Here is a tiny trained network, its code and every weight. The questions are about switching its units off for an input and a class, where a switched-off unit gives its printed mean instead of its output.

import numpy as np


def w(rows, s, z=0):
    codes = np.array(rows[::2]) - 128.0
    scale = np.full(codes.shape[1], s)
    scale[-1] = z or s
    return codes * scale


def f(y):
    return np.maximum(y, 0)


def log_softmax(a):
    a = a - a.max(-1, keepdims=True)
    return a - np.log(np.exp(a).sum(-1, keepdims=True))


def net(x, mask):
    res = np.array(x, float).reshape(1, 5) / 4 @ E
    y = f(res @ A[0][:, :-1].T + A[0][:, -1])
    res = res + np.where(mask, y, B[0][:, -1]) @ B[0][:, :-1]
    return log_softmax(res[-1] @ U[:, :-1].T + U[:, -1])


A, B = {}, {}
E = w([
[154,53,194,221,35,178,120,116,179,56,178],'x0',
[86,37,143,150,100,55,187,254,115,166,69],'x1',
[79,177,159,43,77,56,56,190,216,60,153],'x2',
[25,51,169,108,196,92,133,62,25,49,189],'x3',
[50,174,217,134,106,112,205,26,194,174,83],'x4',
],0.0065)
A[0] = w([
[141,225,116,104,143,206,87,31,137,98,176,49],'N0',
[78,170,184,129,117,113,190,59,171,152,83,62],'N1',
[77,166,205,108,126,100,182,47,178,162,74,5],'N2',
[55,58,163,135,190,114,143,78,33,73,195,38],'N3',
[203,163,101,179,90,182,161,139,130,194,94,74],'N4',
[149,100,164,207,43,147,126,142,147,103,168,87],'N5',
[213,194,112,153,60,171,120,170,194,178,86,17],'N6',
[57,179,199,121,103,116,185,38,175,166,106,49],'N7',
[159,191,108,110,149,194,69,60,137,88,190,67],'N8',
[203,90,55,97,168,155,44,198,84,92,165,43],'N9',
[107,209,52,33,230,58,140,134,82,205,78,47],'N10',
[74,12,160,153,86,33,208,240,127,158,53,88],'N11',
[146,50,164,189,54,165,131,123,169,81,164,59],'N12',
[133,67,172,193,70,164,145,113,152,68,180,42],'N13',
[197,80,44,99,153,133,42,196,72,84,183,83],'N14',
[192,98,43,107,158,134,31,212,75,90,184,77],'N15',
[147,75,172,205,65,168,127,118,157,93,171,12],'N16',
[208,183,102,145,63,177,121,177,195,182,75,61],'N17',
[188,92,44,124,157,157,67,179,80,88,161,62],'N18',
[72,187,148,32,76,54,52,171,201,59,161,98],'N19',
[155,78,177,182,44,185,100,111,153,74,172,61],'N20',
[183,65,77,239,202,228,229,39,31,208,102,114],'N21',
[111,188,50,24,203,78,138,134,87,184,75,48],'N22',
[44,55,180,103,191,109,127,80,46,58,206,45],'N23',
[179,216,121,105,155,204,64,2,152,88,213,104],'N24',
[87,190,163,46,79,53,54,166,199,59,166,70],'N25',
],0.0056,0.0021)
B[0] = w([
[110,89,70,81,67,113,146,207,26,230,135,196],'N0',
[159,145,165,204,57,139,202,116,135,112,157,198],'N1',
[150,174,182,230,47,127,216,115,133,107,158,202],'N2',
[80,174,36,135,121,27,52,63,202,74,25,228],'N3',
[127,111,86,108,142,55,80,80,181,67,56,178],'N4',
[70,174,150,124,193,174,79,163,105,153,167,182],'N5',
[54,180,38,153,149,34,57,68,175,54,68,203],'N6',
[158,159,161,206,52,116,216,114,122,91,152,211],'N7',
[132,86,78,90,61,113,151,207,54,220,127,191],'N8',
[149,163,173,213,66,127,198,104,146,113,139,210],'N9',
[57,220,200,161,219,219,76,172,124,144,176,220],'N10',
[120,62,38,41,54,109,125,228,3,253,186,248],'N11',
[75,189,159,127,182,190,85,170,116,162,154,189],'N12',
[63,206,160,134,191,187,78,163,113,137,129,187],'N13',
[146,164,170,213,60,125,217,105,141,102,143,223],'N14',
[132,158,181,215,54,123,211,93,143,111,149,225],'N15',
[77,195,176,137,188,197,71,166,104,140,140,179],'N16',
[55,163,39,153,144,30,57,52,169,68,82,210],'N17',
[151,157,183,194,64,130,207,100,145,89,128,200],'N18',
[232,37,192,46,144,158,109,103,155,76,35,255],'N19',
[62,190,165,133,182,187,70,175,104,164,154,192],'N20',
[249,6,211,26,162,153,101,113,150,69,11,241],'N21',
[56,216,192,157,207,241,58,174,115,120,178,207],'N22',
[71,188,22,164,127,19,70,70,191,79,45,239],'N23',
[123,76,63,65,65,104,142,221,35,225,135,223],'N24',
[212,29,189,56,147,150,109,113,147,85,34,244],'N25',
],0.0052,0.0075)
U = w([
[81,164,19,148,146,35,75,72,174,82,96,109],'0',
[69,192,187,143,227,244,90,161,112,151,183,108],'1',
[150,155,186,205,46,133,254,100,139,106,162,111],'2',
[124,80,54,71,68,110,144,190,41,226,158,122],'3',
[219,41,197,66,170,165,111,101,148,84,70,119],'4',
[147,102,101,114,171,121,152,105,168,137,194,254],'5',
],0.01,0.0088)

Each question gives the input, the list of numbers given to net, and the class t.
The units are the neurons (one row each of A and B). Each row of codes is followed by its name. A weight is (code - 128) times the scale printed after its matrix; where a second scale follows, it is the last column's (A, B and U).
mask holds one flag per neuron, in row order. A switched-off neuron (its flag False) gives its mean, the last column of its row in B, instead of its output. The means were averaged over made-up inputs and are rounded, as every weight is.
A unit's drop is (log p(t) with every unit on - log p(t) with that unit switched off) / (log p(t) with every unit on - log p(t) with every unit switched off).
The circuit of an input: a set's keep is (log p(t) with only the set's units on - log p(t) with every unit switched off) / (log p(t) with every unit on - log p(t) with every unit switched off). Starting from the 12 units with the biggest drops (on a tie, the unit counted first), units are removed one at a time, each time the one whose removal leaves the highest keep (on an exact tie, the one counted first), for as long as the keep stays at least 0.8.
units of the circuit, in order: the units of the circuit, biggest drop first
most important unit: the unit with the biggest drop
top k neurons: the k neurons with the biggest drops, biggest first
drop of u: that unit's drop, to one decimal
input [-5,0,8,-3,2], class 4: units of the circuit, in order : N19
input [-2,6,1,-6,-1], class 0: top 3 neurons : N17, N6, N24
input [-1,-3,2,-8,6], class 0: top 2 neurons : N6, N17
input [4,5,-2,2,0], class 3: top 3 neurons : N11, N10, N22
input [6,-8,-8,2,7], class 3: top 3 neurons : N24, N0, N8
input [5,-2,1,6,-8], class 2: top 2 neurons : N14, N15
input [-3,-7,6,2,-4], class 3: top 4 neurons : N24, N0, N8, N21
input [5,-6,-1,-5,1], class 3: units of the circuit, in order : N24, N0
input [-6,6,-3,-4,2], class 1: top 2 neurons : N10, N22
input [3,-8,-4,6,-7], class 3: top 3 neurons : N24, N8, N0
input [-2,3,-1,7,6], class 0: top 2 neurons : N3, N23
input [5,-1,-3,4,-6], class 2: top 3 neurons : N14, N18, N15
input [5,6,-4,8,7], class 0: top 2 neurons : N3, N23
input [-1,-4,-6,8,-2], class 0: most important unit : N23
input [7,-7,4,-3,-8], class 2: top 3 neurons : N15, N14, N9
input [8,3,8,1,-6], class 1: drop of N16 : 0.2
input [0,5,-6,3,0], class 4: drop of N25 : -0.2
input [-4,-2,-7,3,1], class 4: drop of N21 : 2.3
